Below are the code and all the weights of a small trained network. Each question names an input and a class and asks about switching units off, where a switched-off unit gives its printed mean instead of its output.

import numpy as np


def w(rows, s, z=0):
    codes = np.array(rows[::2]) - 128.0
    scale = np.full(codes.shape[1], s)
    scale[-1] = z or s
    return codes * scale


def f(y):
    return np.maximum(y, 0)


def log_softmax(a):
    a = a - a.max(-1, keepdims=True)
    return a - np.log(np.exp(a).sum(-1, keepdims=True))


def net(x, mask):
    res = np.array(x, float).reshape(1, 8) / 4 @ E
    y = f(res @ A[0][:, :-1].T + A[0][:, -1])
    res = res + np.where(mask, y, B[0][:, -1]) @ B[0][:, :-1]
    return log_softmax(res[-1] @ U[:, :-1].T + U[:, -1])


A, B = {}, {}
E = w([
[178,156,123,72],'x0',
[188,122,131,164],'x1',
[127,134,104,114],'x2',
[86,110,251,104],'x3',
[90,126,88,200],'x4',
[116,155,108,85],'x5',
[109,50,134,65],'x6',
[157,28,133,106],'x7',
],0.011)
A[0] = w([
[113,222,54,219,251],'neuron 1',
[177,93,84,31,163],'neuron 2',
[53,125,235,119,248],'neuron 3',
[63,17,113,175,160],'neuron 4',
[218,52,115,77,164],'neuron 5',
[99,173,247,95,134],'neuron 6',
[255,10,74,49,165],'neuron 7',
[69,146,55,101,111],'neuron 8',
[105,116,31,138,88],'neuron 9',
],0.0092,0.0019)
B[0] = w([
[239,155,8,114,255],'neuron 1',
[194,170,176,13,206],'neuron 2',
[57,41,206,217,244],'neuron 3',
[156,40,100,222,209],'neuron 4',
[254,127,173,102,212],'neuron 5',
[13,129,228,84,230],'neuron 6',
[195,190,212,127,251],'neuron 7',
[32,116,94,105,176],'neuron 8',
[7,150,131,150,186],'neuron 9',
],0.0079,0.0097)
U = w([
[22,153,72,36,156],'0',
[88,20,132,254,109],'1',
[11,74,242,138,192],'2',
[177,122,204,76,5],'3',
[178,237,27,246,198],'4',
],0.0073,0.0021)

Each question gives the input, the list of numbers given to net, and the class t.
The units are the neurons (one row each of A and B). Each row of codes is followed by its name. A weight is (code - 128) times the scale printed after its matrix; where a second scale follows, it is the last column's (A, B and U).
mask holds one flag per neuron, in row order. A switched-off neuron (its flag False) gives its mean, the last column of its row in B, instead of its output. The means were averaged over made-up inputs and are rounded, as every weight is.
A unit's drop is (log p(t) with every unit on - log p(t) with that unit switched off) / (log p(t) with every unit on - log p(t) with every unit switched off).
The circuit of an input: a set's keep is (log p(t) with only the set's units on - log p(t) with every unit switched off) / (log p(t) with every unit on - log p(t) with every unit switched off). Starting from all 9 units, units are removed one at a time, each time the one whose removal leaves the highest keep (on an exact tie, the one counted first), for as long as the keep stays at least 0.8.
units of the circuit, in order: the units of the circuit, biggest drop first
k most important neurons: the k neurons with the biggest drops, biggest first
drop of u: that unit's drop, to one decimal
input [-1,-7,-6,-1,5,7,4,5], class 1: units of the circuit, in order -> neuron 4
input [-3,2,2,-1,7,-8,-3,2], class 4: 2 most important neurons -> neuron 1; neuron 3
input [-5,8,-2,-7,5,-8,6,0], class 4: 4 most important neurons -> neuron 3; neuron 1; neuron 6; neuron 7
input [4,-1,2,-7,7,-5,7,8], class 3: 2 most important neurons -> neuron 7; neuron 2
input [2,7,7,-5,6,-5,3,7], class 3: 4 most important neurons -> neuron 7; neuron 5; neuron 2; neuron 1
input [0,6,7,5,-8,-2,3,-5], class 2: 2 most important neurons -> neuron 6; neuron 1
input [0,1,-1,3,6,-5,-3,-3], class 4: 2 most important neurons -> neuron 1; neuron 6
input [-1,-6,-1,1,0,-8,-1,6], class 1: 3 most important neurons -> neuron 4; neuron 6; neuron 2
input [-4,-7,3,0,2,-2,5,-5], class 1: 4 most important neurons -> neuron 4; neuron 6; neuron 2; neuron 7
input [-4,-6,-3,0,5,4,-4,0], class 4: 3 most important neurons -> neuron 1; neuron 6; neuron 3
input [-8,-6,-2,4,3,-5,-5,4], class 1: drop of neuron 4 -> 0.6
input [-1,2,5,6,-8,7,-8,3], class 2: drop of neuron 6 -> 0.1
input [7,0,-4,-6,3,-7,6,1], class 3: drop of neuron 2 -> 0.1
